Below is a small trained network, with its code and all its weights. Each question gives an input and a target symbol and asks what happens when units are switched off, that is, made to give their printed mean instead of their output.

import numpy as np


def w(rows, s, z=0):
    codes = np.array(rows[::2]) - 128.0
    scale = np.full(codes.shape[1], s)
    scale[-1] = z or s
    return codes * scale


def f(y):
    return np.maximum(y, 0)


def softmax(a):
    e = np.exp(a - a.max(-1, keepdims=True))
    return e / e.sum(-1, keepdims=True)


def log_softmax(a):
    a = a - a.max(-1, keepdims=True)
    return a - np.log(np.exp(a).sum(-1, keepdims=True))


def net(x, mask):
    ids = ['αβδεθπ'.index(c) for c in x.split()]
    T = len(ids)
    res = E[ids] + P[:T]
    u = 0
    for l in range(2):
        r = res
        for j in range(2):
            rows = slice(4 * j, 4 * j + 4)
            q, k, v = (r @ M[l][rows].T for M in (Q, K, V))
            z = softmax(np.where(np.tri(T) > 0, q @ k.T / 4**0.5, -1e9)) @ v
            o = O[l][rows]
            res = res + np.where(mask[u + j], z, o[:, -1]) @ o[:, :-1]
        u += 2
        y = f(res @ A[l][:, :-1].T + A[l][:, -1])
        res = res + np.where(mask[u : u + 8], y, B[l][:, -1]) @ B[l][:, :-1]
        u += 8
    return log_softmax(res[-1] @ U[:, :-1].T + U[:, -1])


Q, K, V, O, A, B = {}, {}, {}, {}, {}, {}
E = w([
[254,190,152],'α',
[86,187,122],'β',
[157,86,65],'δ',
[134,148,195],'ε',
[142,206,129],'θ',
[68,188,129],'π',
],0.02)
P = w([
[173,82,158],'0',
[255,176,29],'1',
[127,147,57],'2',
[118,150,69],'3',
[122,153,85],'4',
[122,156,91],'5',
[102,149,122],'6',
[175,170,117],'7',
[98,163,200],'8',
[182,188,46],'9',
],0.0084)
Q[0] = w([
[75,104,149],'L0H0',
[192,92,164],'L0H0',
[166,141,183],'L0H0',
[88,199,74],'L0H0',
[150,118,143],'L0H1',
[213,137,75],'L0H1',
[150,148,125],'L0H1',
[135,249,92],'L0H1',
],0.013)
K[0] = w([
[136,2,69],'L0H0',
[251,208,96],'L0H0',
[217,237,106],'L0H0',
[84,93,214],'L0H0',
[29,248,34],'L0H1',
[69,92,216],'L0H1',
[157,155,195],'L0H1',
[91,125,185],'L0H1',
],0.0082)
V[0] = w([
[175,149,117],'L0H0',
[141,126,134],'L0H0',
[132,144,46],'L0H0',
[44,94,152],'L0H0',
[202,107,111],'L0H1',
[60,131,151],'L0H1',
[6,104,248],'L0H1',
[2,115,208],'L0H1',
],0.009)
O[0] = w([
[82,154,126,202],'L0H0',
[100,121,122,136],'L0H0',
[148,162,173,153],'L0H0',
[168,163,114,2],'L0H0',
[167,116,126,144],'L0H1',
[97,74,179,94],'L0H1',
[1,89,200,49],'L0H1',
[31,132,132,50],'L0H1',
],0.0076,0.0054)
A[0] = w([
[115,127,91,63],'L0N0',
[106,8,144,176],'L0N1',
[129,161,162,36],'L0N2',
[66,62,93,34],'L0N3',
[184,63,8,205],'L0N4',
[146,127,166,255],'L0N5',
[170,96,251,250],'L0N6',
[83,132,157,5],'L0N7',
],0.012,0.0049)
B[0] = w([
[103,142,59,133],'L0N0',
[125,31,151,138],'L0N1',
[135,88,146,142],'L0N2',
[138,106,197,133],'L0N3',
[105,93,206,255],'L0N4',
[40,170,143,196],'L0N5',
[105,140,2,189],'L0N6',
[100,137,199,133],'L0N7',
],0.009,0.0092)
Q[1] = w([
[79,102,127],'L1H0',
[59,158,154],'L1H0',
[140,68,116],'L1H0',
[164,162,164],'L1H0',
[120,230,90],'L1H1',
[101,252,171],'L1H1',
[143,23,168],'L1H1',
[150,109,63],'L1H1',
],0.014)
K[1] = w([
[160,111,112],'L1H0',
[125,214,158],'L1H0',
[182,100,206],'L1H0',
[116,138,137],'L1H0',
[144,47,108],'L1H1',
[157,50,174],'L1H1',
[136,250,35],'L1H1',
[100,140,76],'L1H1',
],0.014)
V[1] = w([
[129,48,128],'L1H0',
[87,103,9],'L1H0',
[200,122,69],'L1H0',
[159,100,82],'L1H0',
[128,17,171],'L1H1',
[195,130,142],'L1H1',
[170,119,17],'L1H1',
[58,76,71],'L1H1',
],0.014)
O[1] = w([
[140,142,186,55],'L1H0',
[118,188,193,100],'L1H0',
[57,138,171,128],'L1H0',
[79,104,178,104],'L1H0',
[117,65,170,248],'L1H1',
[73,103,77,169],'L1H1',
[12,193,143,52],'L1H1',
[177,166,182,82],'L1H1',
],0.011,0.013)
A[1] = w([
[112,40,162,166],'L1N0',
[56,67,137,170],'L1N1',
[74,146,71,1],'L1N2',
[118,125,197,44],'L1N3',
[154,18,67,87],'L1N4',
[108,61,199,152],'L1N5',
[186,111,254,100],'L1N6',
[29,167,160,76],'L1N7',
],0.0095,0.0092)
B[1] = w([
[140,205,44,213],'L1N0',
[137,188,143,203],'L1N1',
[120,124,254,165],'L1N2',
[151,189,65,139],'L1N3',
[123,99,217,251],'L1N4',
[174,179,96,184],'L1N5',
[13,109,133,204],'L1N6',
[150,86,99,146],'L1N7',
],0.009,0.022)
U = w([
[152,133,159,165],'α',
[179,253,106,51],'β',
[52,247,21,173],'δ',
[27,107,133,2],'ε',
[100,221,206,106],'θ',
[89,90,71,241],'π',
],0.0074,0.0047)

Each question gives the input, a string of symbols that net reads in full, and the target symbol t.
The units are the heads (4 rows each of Q, K, V and O) and the neurons (one row each of A and B). Each row of codes is followed by its name. A weight is (code - 128) times the scale printed after its matrix; where a second scale follows, it is the last column's (O, A, B and U).
mask holds one flag per unit, layer by layer, with each layer's heads first. A switched-off unit (its flag False) gives its mean, the last column of its rows in O or B, instead of its output. The means were averaged over made-up inputs and are rounded, as every weight is.
A unit's drop is (log p(t) with every unit on - log p(t) with that unit switched off) / (log p(t) with every unit on - log p(t) with every unit switched off).
The circuit of an input: a set's keep is (log p(t) with only the set's units on - log p(t) with every unit switched off) / (log p(t) with every unit on - log p(t) with every unit switched off). Starting from the 12 units with the biggest drops (on a tie, the unit counted first), units are removed one at a time, each time the one whose removal leaves the highest keep (on an exact tie, the one counted first), for as long as the keep stays at least 0.8.
units of the circuit, in order: the units of the circuit, biggest drop first
unit that matters most: the unit with the biggest drop
k most important neurons: the k neurons with the biggest drops, biggest first
input ε α θ, target θ: units of the circuit, in order => [L1H1; L0N6; L0H1]
input θ θ θ θ π ε π θ, target δ: units of the circuit, in order => [L1H1; L0N4]
input π β δ θ δ, target α: units of the circuit, in order => [L0H1; L1N0; L1H1]
input β θ θ β, target β: units of the circuit, in order => [L1H1; L0H1]
input θ ε θ θ θ ε ε θ π, target δ: units of the circuit, in order => [L1H1; L0N4]
input π θ π ε ε β, target α: unit that matters most => L0H1
input π θ ε θ θ θ β θ π, target α: units of the circuit, in order => [L0H1; L1H1; L0N3]
input ε θ β, target θ: units of the circuit, in order => [L1H1; L0H1; L0N6]
input β ε β β ε α θ π, target β: 2 most important neurons => [L0N4; L1N4]
input β θ θ π θ θ θ θ α, target β: 2 most important neurons => [L0N4; L1N6]
input π π θ ε α ε β θ ε, target α: units of the circuit, in order => [L0H1; L1H1; L0N3; L0N1]
input θ θ θ β ε ε θ, target δ: 2 most important neurons => [L1N4; L0N4]
input δ θ θ θ β δ β δ θ θ, target π: 3 most important neurons => [L0N4; L0N6; L1N4]
input π θ β θ θ θ π α ε, target α: unit that matters most => L0H1
input β θ π δ θ, target α: units of the circuit, in order => [L0N4; L0N6; L1H1]
input ε ε β, target θ: 2 most important neurons => [L0N6; L1N6]
input ε θ ε π, target θ: 3 most important neurons => [L0N6; L0N4; L1N6]
input ε ε ε π θ θ θ θ θ π, target θ: 4 most important neurons => [L0N6; L0N1; L0N4; L1N6]
input δ θ θ θ θ β δ θ β, target π: units of the circuit, in order => [L0N4; L0H1; L1H1]
input β θ ε θ θ θ β θ α, target β: units of the circuit, in order => [L1H1; L0N6]
input α θ θ, target ε: units of the circuit, in order => [L0H1; L1H1; L1N2; L0N4]
input ε θ β π α, target θ: 4 most important neurons => [L0N6; L1N6; L0N4; L0N1]
input β θ π π δ θ π δ β, target α: unit that matters most => L0N6
input δ ε δ π ε θ θ α, target π: units of the circuit, in order => [L0N4; L0H1; L1H1]
input π δ δ, target α: units of the circuit, in order => [L1H1; L0H1]
input δ β ε θ θ θ θ β δ ε, target π: 3 most important neurons => [L0N4; L0N6; L1N4]
input α δ θ θ δ ε ε ε θ θ, target ε: 2 most important neurons => [L1N4; L1N2]
input θ ε π δ π ε δ, target δ: unit that matters most => L1N4
input ε α ε β ε δ θ ε δ, target θ: units of the circuit, in order => [L1H1; L1N0; L0N4]
